Below is a small trained network, with its code and all its weights. Each question gives an input and a target symbol and asks what happens when units are switched off, that is, made to give their printed mean instead of their output.

import numpy as np


def w(rows, s, z=0):
    codes = np.array(rows[::2]) - 128.0
    scale = np.full(codes.shape[1], s)
    scale[-1] = z or s
    return codes * scale


def norm(h):
    return h / np.sqrt((h * h).mean(-1, keepdims=True) + 1e-5)


def f(y):
    return np.maximum(y, 0)


def softmax(a):
    e = np.exp(a - a.max(-1, keepdims=True))
    return e / e.sum(-1, keepdims=True)


def log_softmax(a):
    a = a - a.max(-1, keepdims=True)
    return a - np.log(np.exp(a).sum(-1, keepdims=True))


def net(x, mask):
    ids = ['ΘΛΞΣΦΩβεζμπτ'.index(c) for c in x.split()]
    T = len(ids)
    res = E[ids] + P[:T]
    u = 0
    for l in range(2):
        q, k, v = (norm(res) @ M[l].T for M in (Q, K, V))
        z = softmax(np.where(np.tri(T) > 0, q @ k.T / 4**0.5, -1e9)) @ v
        res = res + np.where(mask[u], z, O[l][:, -1]) @ O[l][:, :-1]
        u += 1
        y = f(norm(res) @ A[l][:, :-1].T + A[l][:, -1])
        res = res + np.where(mask[u : u + 12], y, B[l][:, -1]) @ B[l][:, :-1]
        u += 12
    return log_softmax(norm(res)[-1] @ U[:, :-1].T + U[:, -1])


Q, K, V, O, A, B = {}, {}, {}, {}, {}, {}
E = w([
[136,108,104],'Θ',
[116,155,216],'Λ',
[92,122,97],'Ξ',
[130,45,1],'Σ',
[117,92,104],'Φ',
[119,127,97],'Ω',
[117,83,71],'β',
[143,92,50],'ε',
[162,170,70],'ζ',
[166,127,64],'μ',
[123,128,97],'π',
[130,164,212],'τ',
],0.0068)
P = w([
[208,130,11],'0',
[183,131,133],'1',
[123,59,68],'2',
[151,146,169],'3',
[90,76,65],'4',
[134,179,190],'5',
[2,110,60],'6',
],0.0029)
Q[0] = w([
[4,177,113],'L0H1',
[197,112,139],'L0H1',
[21,154,59],'L0H1',
[144,101,167],'L0H1',
],0.0038)
K[0] = w([
[68,188,95],'L0H1',
[159,76,139],'L0H1',
[2,218,123],'L0H1',
[159,87,138],'L0H1',
],0.0065)
V[0] = w([
[188,158,95],'L0H1',
[38,170,105],'L0H1',
[158,89,161],'L0H1',
[113,253,122],'L0H1',
],0.0061)
O[0] = w([
[93,118,201,248],'L0H1',
[253,67,121,89],'L0H1',
[109,170,109,93],'L0H1',
[164,77,161,152],'L0H1',
],0.0055,0.0018)
A[0] = w([
[31,153,114,92],'L0N1',
[117,113,28,76],'L0N2',
[66,124,219,193],'L0N3',
[50,145,105,91],'L0N4',
[84,17,147,201],'L0N5',
[154,206,150,202],'L0N6',
[253,244,54,102],'L0N7',
[131,115,92,50],'L0N8',
[151,57,77,195],'L0N9',
[134,113,14,170],'L0N10',
[58,185,136,3],'L0N11',
[125,78,185,103],'L0N12',
],0.0044,0.0022)
B[0] = w([
[169,177,96,167],'L0N1',
[48,139,162,208],'L0N2',
[94,55,2,244],'L0N3',
[153,172,135,160],'L0N4',
[227,86,143,222],'L0N5',
[99,32,94,194],'L0N6',
[131,24,145,174],'L0N7',
[106,134,118,139],'L0N8',
[160,154,159,228],'L0N9',
[73,92,192,253],'L0N10',
[91,179,104,138],'L0N11',
[153,114,75,163],'L0N12',
],0.0036,0.0032)
Q[1] = w([
[90,45,134],'L1H1',
[130,186,124],'L1H1',
[90,99,139],'L1H1',
[255,190,158],'L1H1',
],0.0072)
K[1] = w([
[65,148,161],'L1H1',
[176,134,102],'L1H1',
[27,201,160],'L1H1',
[176,1,36],'L1H1',
],0.0046)
V[1] = w([
[122,16,127],'L1H1',
[195,76,254],'L1H1',
[254,140,182],'L1H1',
[134,182,215],'L1H1',
],0.003)
O[1] = w([
[238,248,1,251],'L1H1',
[50,115,143,158],'L1H1',
[77,149,117,32],'L1H1',
[30,45,98,83],'L1H1',
],0.0035,0.0028)
A[1] = w([
[82,254,98,71],'L1N1',
[239,84,99,55],'L1N2',
[171,227,171,77],'L1N3',
[175,105,176,97],'L1N4',
[193,252,110,96],'L1N5',
[118,58,112,76],'L1N6',
[73,184,161,201],'L1N7',
[68,155,54,131],'L1N8',
[160,155,246,249],'L1N9',
[172,68,104,114],'L1N10',
[186,66,180,148],'L1N11',
[25,52,169,127],'L1N12',
],0.0049,0.002)
B[1] = w([
[198,157,120,150],'L1N1',
[92,119,160,254],'L1N2',
[115,1,128,146],'L1N3',
[128,155,108,151],'L1N4',
[72,107,132,180],'L1N5',
[123,90,184,181],'L1N6',
[157,124,208,169],'L1N7',
[179,163,89,203],'L1N8',
[187,215,155,196],'L1N9',
[98,135,169,231],'L1N10',
[177,99,131,192],'L1N11',
[46,186,163,205],'L1N12',
],0.0042,0.0029)
U = w([
[116,211,176,147],'Θ',
[95,126,104,17],'Λ',
[159,61,127,14],'Ξ',
[142,133,101,94],'Σ',
[141,179,103,140],'Φ',
[126,70,187,220],'Ω',
[159,140,58,108],'β',
[136,150,84,5],'ε',
[204,126,169,224],'ζ',
[133,135,79,61],'μ',
[133,144,172,154],'π',
[10,139,114,212],'τ',
],0.011,0.0027)

Each question gives the input, a string of symbols that net reads in full, and the target symbol t.
The units are the heads (4 rows each of Q, K, V and O) and the neurons (one row each of A and B). Each row of codes is followed by its name. A weight is (code - 128) times the scale printed after its matrix; where a second scale follows, it is the last column's (O, A, B and U).
mask holds one flag per unit, layer by layer, with each layer's heads first. A switched-off unit (its flag False) gives its mean, the last column of its rows in O or B, instead of its output. The means were averaged over made-up inputs and are rounded, as every weight is.
A unit's drop is (log p(t) with every unit on - log p(t) with that unit switched off) / (log p(t) with every unit on - log p(t) with every unit switched off).
The circuit of an input: a set's keep is (log p(t) with only the set's units on - log p(t) with every unit switched off) / (log p(t) with every unit on - log p(t) with every unit switched off). Starting from the 12 units with the biggest drops (on a tie, the unit counted first), units are removed one at a time, each time the one whose removal leaves the highest keep (on an exact tie, the one counted first), for as long as the keep stays at least 0.8.
units of the circuit, in order: the units of the circuit, biggest drop first
k most important neurons: the k neurons with the biggest drops, biggest first
top k neurons in layer l: the k neurons of layer l with the biggest drops, biggest first
input Λ Φ τ μ, target Ω: 2 most important neurons	(L0N7, L0N3)
input ε τ Φ τ μ, target τ: 2 most important neurons	(L0N10, L0N7)
input ζ Ξ τ τ Ω π, target ζ: units of the circuit, in order	(L0H1)
input Ξ τ Ω, target τ: units of the circuit, in order	(L1H1, L1N12)
input Ω Ω Ξ, target Ω: units of the circuit, in order	(L0N5, L0N10, L0H1, L0N3)
input Ω Ξ Λ Λ β τ ζ, target τ: units of the circuit, in order	(L1H1, L0N10)
input τ τ Ω, target τ: 4 most important neurons	(L0N10, L0N2, L0N5, L1N9)
input τ Ω Ω, target Ω: top 4 neurons in layer 0	(L0N5, L0N3, L0N10, L0N9)
input Ω τ π, target τ: 3 most important neurons	(L0N10, L0N5, L1N9)
input τ Ω π, target Ω: units of the circuit, in order	(L0N3, L0N10)
input τ τ ε τ τ β, target τ: top 3 neurons in layer 0	(L0N2, L0N5, L0N7)
input τ μ Ξ Ω β β, target ζ: top 2 neurons in layer 0	(L0N3, L0N5)
input τ τ β, target τ: top 3 neurons in layer 0	(L0N2, L0N10, L0N7)
input Λ τ Φ, target τ: units of the circuit, in order	(L1H1)
input π Ω τ τ Λ, target τ: 2 most important neurons	(L0N3, L1N12)
input τ Ω τ τ μ, target τ: 4 most important neurons	(L0N10, L0N2, L0N7, L1N12)
input τ τ Λ, target τ: 2 most important neurons	(L1N12, L0N3)
input μ Ω μ τ ε, target τ: top 2 neurons in layer 0	(L0N10, L0N2)
input Ω Ω Ξ μ Ω Ω Ξ, target Ω: top 2 neurons in layer 0	(L0N3, L0N10)
input μ τ Ω τ τ, target τ: 2 most important neurons	(L0N3, L1N12)
